Below is a small trained network, with its code and all its weights. Each question gives an input and a class and asks what happens when units are switched off, that is, made to give their printed mean instead of their output.

import numpy as np


def w(rows, s, z=0):
    codes = np.array(rows[::2]) - 128.0
    scale = np.full(codes.shape[1], s)
    scale[-1] = z or s
    return codes * scale


def f(y):
    return y / 2 * (1 + np.tanh(0.7978845608 * (y + 0.044715 * y**3)))


def log_softmax(a):
    a = a - a.max(-1, keepdims=True)
    return a - np.log(np.exp(a).sum(-1, keepdims=True))


def net(x, mask):
    res = np.array(x, float).reshape(1, 7) / 4 @ E
    y = f(res @ A[0][:, :-1].T + A[0][:, -1])
    res = res + np.where(mask, y, B[0][:, -1]) @ B[0][:, :-1]
    return log_softmax(res[-1] @ U[:, :-1].T + U[:, -1])


A, B = {}, {}
E = w([
[124,129,122,124,129,127,128,123,139,119,127],'x0',
[123,130,139,135,141,129,135,130,110,133,127],'x1',
[132,126,133,123,125,125,134,123,126,129,134],'x2',
[251,56,127,116,119,187,122,27,37,16,59],'x3',
[89,89,83,96,204,29,21,118,81,44,223],'x4',
[165,50,58,15,218,202,188,199,158,175,149],'x5',
[219,147,247,137,188,144,81,242,253,29,123],'x6',
],0.0047)
A[0] = w([
[149,60,93,48,201,189,169,167,135,148,136,122],'n0',
[163,59,93,49,189,180,187,166,147,145,157,162],'n1',
[100,81,50,62,120,136,175,109,72,184,129,145],'n2',
[25,207,135,152,148,72,134,214,210,231,196,95],'n3',
[169,154,173,158,61,219,226,129,161,193,42,99],'n4',
[220,130,254,152,194,159,100,241,243,21,145,36],'n5',
[106,189,155,200,60,65,109,70,80,104,107,137],'n6',
[134,184,175,212,66,76,94,89,123,92,120,90],'n7',
[155,160,167,136,49,218,206,129,165,195,39,122],'n8',
[162,77,80,59,192,177,165,173,137,148,134,252],'n9',
[221,67,133,125,123,174,133,60,68,46,63,63],'n10',
[127,177,187,222,75,85,92,84,119,90,121,105],'n11',
[119,168,170,221,68,84,97,108,111,87,111,67],'n12',
[101,70,90,70,204,41,38,123,90,54,205,108],'n13',
],0.0046,0.0022)
B[0] = w([
[92,175,208,49,166,176,46,128,214,184,51,182],'n0',
[107,175,210,62,151,186,53,121,190,187,69,193],'n1',
[47,115,173,147,92,210,108,71,123,191,139,195],'n2',
[232,12,106,21,23,47,216,253,37,16,12,228],'n3',
[195,223,21,171,234,20,127,90,161,68,206,222],'n4',
[8,6,62,236,51,243,238,13,43,227,222,253],'n5',
[53,115,183,107,143,204,67,100,164,207,91,196],'n6',
[97,118,181,67,172,162,55,138,208,192,32,178],'n7',
[180,207,48,186,217,38,127,90,154,77,202,221],'n8',
[105,179,201,89,120,167,68,128,155,162,97,209],'n9',
[223,21,117,23,35,44,210,244,68,36,19,192],'n10',
[75,127,189,61,160,168,59,129,205,193,28,184],'n11',
[97,135,165,54,189,138,62,121,213,203,45,168],'n12',
[195,222,41,186,230,43,122,74,174,84,196,198],'n13',
],0.0054,0.0046)
U = w([
[96,163,253,46,171,205,19,148,239,186,24,14],'0',
[227,10,105,27,16,41,220,245,44,12,15,14],'1',
[17,22,54,242,56,232,210,19,47,217,233,84],'2',
[215,241,28,195,242,26,91,98,202,38,231,11],'3',
[138,156,171,126,88,160,112,144,105,114,152,253],'4',
],0.0061,0.0051)

Each question gives the input, the list of numbers given to net, and the class t.
The units are the neurons (one row each of A and B). Each row of codes is followed by its name. A weight is (code - 128) times the scale printed after its matrix; where a second scale follows, it is the last column's (A, B and U).
mask holds one flag per neuron, in row order. A switched-off neuron (its flag False) gives its mean, the last column of its row in B, instead of its output. The means were averaged over made-up inputs and are rounded, as every weight is.
A unit's drop is (log p(t) with every unit on - log p(t) with that unit switched off) / (log p(t) with every unit on - log p(t) with every unit switched off).
The circuit of an input: a set's keep is (log p(t) with only the set's units on - log p(t) with every unit switched off) / (log p(t) with every unit on - log p(t) with every unit switched off). Starting from the 12 units with the biggest drops (on a tie, the unit counted first), units are removed one at a time, each time the one whose removal leaves the highest keep (on an exact tie, the one counted first), for as long as the keep stays at least 0.8.
circuit, biggest first: the units of the circuit, biggest drop first
most important unit: the unit with the biggest drop
k most important neurons: the k neurons with the biggest drops, biggest first
drop when u is switched off: that unit's drop, to one decimal
input [8,-4,3,-4,7,-2,-6], class 3: most important unit => n13
input [7,5,-2,-3,-7,-5,0], class 3: circuit, biggest first => (n4; n8)
input [-7,-8,1,-3,-3,0,2], class 1: 2 most important neurons => (n3; n13)
input [7,3,3,8,5,1,-8], class 1: 2 most important neurons => (n10; n5)
input [-8,0,3,-4,-4,-2,6], class 2: 2 most important neurons => (n5; n10)
input [-1,4,0,2,-6,5,-4], class 3: circuit, biggest first => (n4; n8)
input [7,-4,-5,7,-8,-2,-7], class 3: 4 most important neurons => (n4; n8; n3; n5)
input [2,5,3,2,7,-7,2], class 0: circuit, biggest first => (n11; n7)
input [1,-3,1,7,-2,7,-4], class 0: 3 most important neurons => (n0; n1; n3)
input [0,5,3,-1,-1,4,-4], class 0: 4 most important neurons => (n5; n0; n1; n9)
input [-1,7,-4,-8,-7,2,-6], class 1: 2 most important neurons => (n3; n5)
input [-5,-1,4,-1,-8,0,7], class 3: 3 most important neurons => (n4; n8; n2)
input [-3,-6,5,7,-7,-1,-7], class 1: 3 most important neurons => (n10; n5; n13)
input [-1,5,0,-6,-6,7,-6], class 0: circuit, biggest first => (n5)
input [-3,2,-2,-2,5,-7,4], class 0: 3 most important neurons => (n11; n7; n12)
input [-3,-3,-3,-3,-5,-4,5], class 2: drop when n6 is switched off => 0.0
input [3,8,-7,-4,-7,6,-1], class 3: drop when n8 is switched off => 0.6
input [-7,4,-4,1,-5,1,8], class 2: drop when n5 is switched off => 1.0
